[ 93 164  81 119 141  98 174 163 126 117] -> J514
[ 95 106  97 136 118 173 140 135 164  93] -> J807
[ 95 106  97 136 118 159  87 120  83 173] -> J931
[ 95 106  97 136 118 159 173  96 141 110] -> J406
[134  80 114  84 116 127 124 167 156 172] -> J650
[108  88 132 102 149 161 120 133 165 165] -> J401
[ 87 149 134 111 149 156 101 171  78  95] -> J147
[178  84 105 164 150 114  91  96 177  93] -> J42
step +1: [164  81] -> [165  82]
step +1: [111] -> [112]
dup J401:  -> [165]
step +1: [134] -> [135]

[173 125 171 127 126 177 130 127 176 133 130 172 170 128 131 173 129 176
 126 130 130 129 127 128 125 123 131 172 171 175 172 175 130 129 130 176
 172 171 174 169 173 130 127 129 170 173 129 175 124 175 172 174 170 176
 128 126 121 173 172 127] = J433
[127 128 126 172 174 126 171 131 175 175 129 175 174 125 123 173 128 170
 131 171 125 129 169 129 135 173 169 174 176 130 173 171 178 129 129 125
 175 123 125 174 134 129 169 133 173 176 124 171 171 128 128 177 129 126
 171 127 176 124 172 175] = J757
[134 129 126 126 170 171 128 127 131 172 131 130 130 170 173 178 125 172
 174 168 127 127 130 126 128 169 172 127 127 177 129 169 129 128 126 173
 127 129 174 175 180 128 128 128 126 128 128 130 174 173 174 125 173 176
 129 176 125 128 171 120] = J82
[130 172 173 172 127 128 174 170 130 128 129 172 172 130 126 176 174 130
 136 172 177 173 180 172 127 126 176 132 128 127 169 126 174 128 130 133
 131 127 126 130 128 170 129 130 176 174 175 125 172 125 132 176 170 173
 176 127 173 130 134 170] = J802
[126 174 128 126 126 170 169 169 128 129 174 173 173 126 174 169 129 175
 129 175 133 171 174 174 127 168 171 131 131 172 177 130 174 131 127 178
 130 127 172 175 173 170 132 124 130 171 176 130 168 128 127 167 173 126
 176 130 127 130 128 127] = J712
[176 126 120 131 128 171 128 124 174 130 124 173 126 172 129 175 125 175
 127 128 130 127 130 125 131 172 130 172 176 175 176 177 128 129 128 131
 170 176 178 175 169 127 129 174 173 174 127 173 128 132 172 171 127 132
 125 128 133 176 176 127] = J550
[171 125 173 168 127 130 126 130 173 172 131 172 172 132 126 172 127 173
 128 128 123 126 128 130 128 130 175 172 172 127 176 173 171 131 175 124
 171 125 176 171 131 129 175 127 173 175 125 175 124 127 175 174 132 177
 132 131 171 127 174 170] = J83
step -1: [168 171] -> [167 170]
step -1: [171 178] -> [170 177]
which: [130 172 173 172 127 128 174 170 130 128 129 172 172 130 126 176 174 130
 136 172 177 173 180 172 127 126 176 132 128 127 169 126 174 128 130 133
 131 127 126 130 128 170 129 130 176 174 175 125 172 125 132 176 170 173
 176 127 173 130 134 170] -> J802
step -1: [175] -> [174]

[124 100 125 125 155 128 127 128 119 119 124 129 124] = J773
[110 132 139  97 142 138 139 138 137 149 145 145 131] = J397
[125 155 127 128 115 128 125  98 119 121  97 113 121] = J198
[ 96 119 157  88 171 160 131 160 152 123 163 140 136] = J228
[140 119 125 155 127 128 115 128 125 100 119 111 127] = J510
step +1: [128 125] -> [129 126]
which: [125 155 127 128 115 128 125 100 119] -> J510
dup J228:  -> [160]
which: [119 125 155 127 128 115 128 125 100 119] -> J510

[ 98 128  92 140 127 140]  J194
[159 117 105 138 124 128]  J149
[158 145 128 128 133 128]  J496
[128 128 129 128 105 120]  J684
[140 133 157 128 114 119]  J17
[144 103 137 103 128 128]  J543
[128 128 128 149 129 110]  J185
[106 149 128 139 125 135]  J466
[141  88 128 108 128 160]  J249
[140 155 135 135 110 112]  J561
[137 147 152 111  99 127]  J694
[145 128 158 115 128 117]  J838
dup J185:  -> [128]
which: [144 103] -> J543
step +1: [133] -> [134]
which: [145 128 158] -> J838
dup J496:  -> [128]
dup J194:  -> [140]
which: [140 133 157 128] -> J17

[100  97 139 146] : J57
[ 97 100 139 131] : J250
[167 167 116 118] : J750
[103 135 145 146] : J43
[100  97 123 132] : J761
which: [100  97 139] -> J57
step -1: [97] -> [96]
which: [ 97 100 139] -> J250
dup J750:  -> [167]
step -1: [167 116] -> [166 115]
which: [ 97 100] -> J250
which: [139 131] -> J250

[147 153 119 127 124 124] -> J920
[108 105 136 130  93 165] -> J84
[147 153 119 127 136 118] -> J193
[ 99 146  94 170 121 130] -> J531
[108 105 136 130 161  92] -> J789
[147 153 119 127  93 166] -> J256
step +1: [147 153] -> [148 154]
step -1: [108 105 136] -> [107 104 135]
dup J920:  -> [124]

[105  97  96 106 123 139 155 166 172 169 156 140 125] : J700
[150 148 145 139 138  96 147 131 115 162 136 130 144] : J186
[149 166 162 147 136 134 133 122 107  96  91  89  82] : J150
[136 122 101  89  96 115 131 136 138 147 162 167 152] : J992
[ 88 105 116 120 125 136 154 170 178 176 166 157 150] : J825
[137 146 143 120 154 178 136 125 176 170 114 130 132] : J796
[136 122 101  89  96 115 131 136 138 147 162 167 138] : J860
[133 137 129 127 143 162 160 129  97  92 115 134 128] : J804
which: [120 125 136 154 170 178 176] -> J825
which: [136 122 101  89  96 115 131 136 138 147 162 167 138] -> J860

[177 155 120  95]  J246
[134 173  83 141]  J156
[113 117 167 167]  J709
[177 155 120  91]  J979
[153 139 153 153]  J26
which: [177 155 120  91] -> J979
which: [177 155 120  95] -> J246
dup J26:  -> [153]
which: [155 120  95] -> J246
which: [153 153] -> J26
which: [ 83 141] -> J156

[141 132 128 106 127 120 125  99 114]  J894
[138 112 126 145 124 117 128 148 122]  J762
[130 128 111 138 128 130 117 119 139]  J497
step +1: [145 124 117] -> [146 125 118]
which: [130 128 111 138 128 130 117 119 139] -> J497
step -1: [125] -> [124]
step +1: [128 130 117] -> [129 131 118]
which: [141 132 128 106 127 120 125  99 114] -> J894
step +1: [112 126 145 124] -> [113 127 146 125]
which: [124 117 128] -> J762

[140 149  85 171]  J917
[ 85 168 116 174]  J596
[172 172 172 172]  J781
[ 91  91 133  91]  J600
[153 110  94 159]  J951
[172  88 128  89]  J104
[119 118 170  89]  J366
[ 89 169  89 170]  J597
[146 134  86 168]  J481
[ 90 163 164 104]  J465
step -1: [153 110  94] -> [152 109  93]
dup J781:  -> [172]
which: [163 164] -> J465
which: [168 116] -> J596
step -1: [172] -> [171]
dup J600:  -> [91]
step +1: [140 149] -> [141 150]

[ 91 164  88 165] : J617
[ 91 163  87 167] : J655
[ 88 165 146 100] : J405
[116 160 165  89] : J225
[ 90 159  89 166] : J437
[168  92 163 117] : J961
[ 91 164  88  87] : J485
which: [ 91 163] -> J655
step +1: [164  88] -> [165  89]

[119 141 127 119 114  99 144 147 132 154 143  99 117 120 137 119 118 127
 137 164 135 104 115 109 136 128 130 134 150 148 101  99 129 129 154 111
 128 125 153  91  95 123 118 133 109 123 147 140 164 126 109 163 123 123
 148 127 105 128 149 132] -> J454
[148 102  99 118 148 130 119 114 134 123 124 147 131 164 110 159 106 123
 139 111 123 141 115 163 115 116 126 133 130 115 122 144 132 140 124 126
 129 121 132 159 179 105 116 118 136 139  95 129 109  95 119  91 139 137
  92 121 143 111 121 144] -> J976
[105 143 128 137 132 140 170 111 124 128 154 132 119 147 117 110  97 137
 114 125 139 120 106 150 140 120 135 118 118 137 145 134 122 134 172 134
 102  87 132 125  92 122 146 116 139 118 133 111 113 117 134 149 116 130
 150  85 132 155 118 126] -> J310
step -1: [117 134] -> [116 133]
which: [148 101  99] -> J454

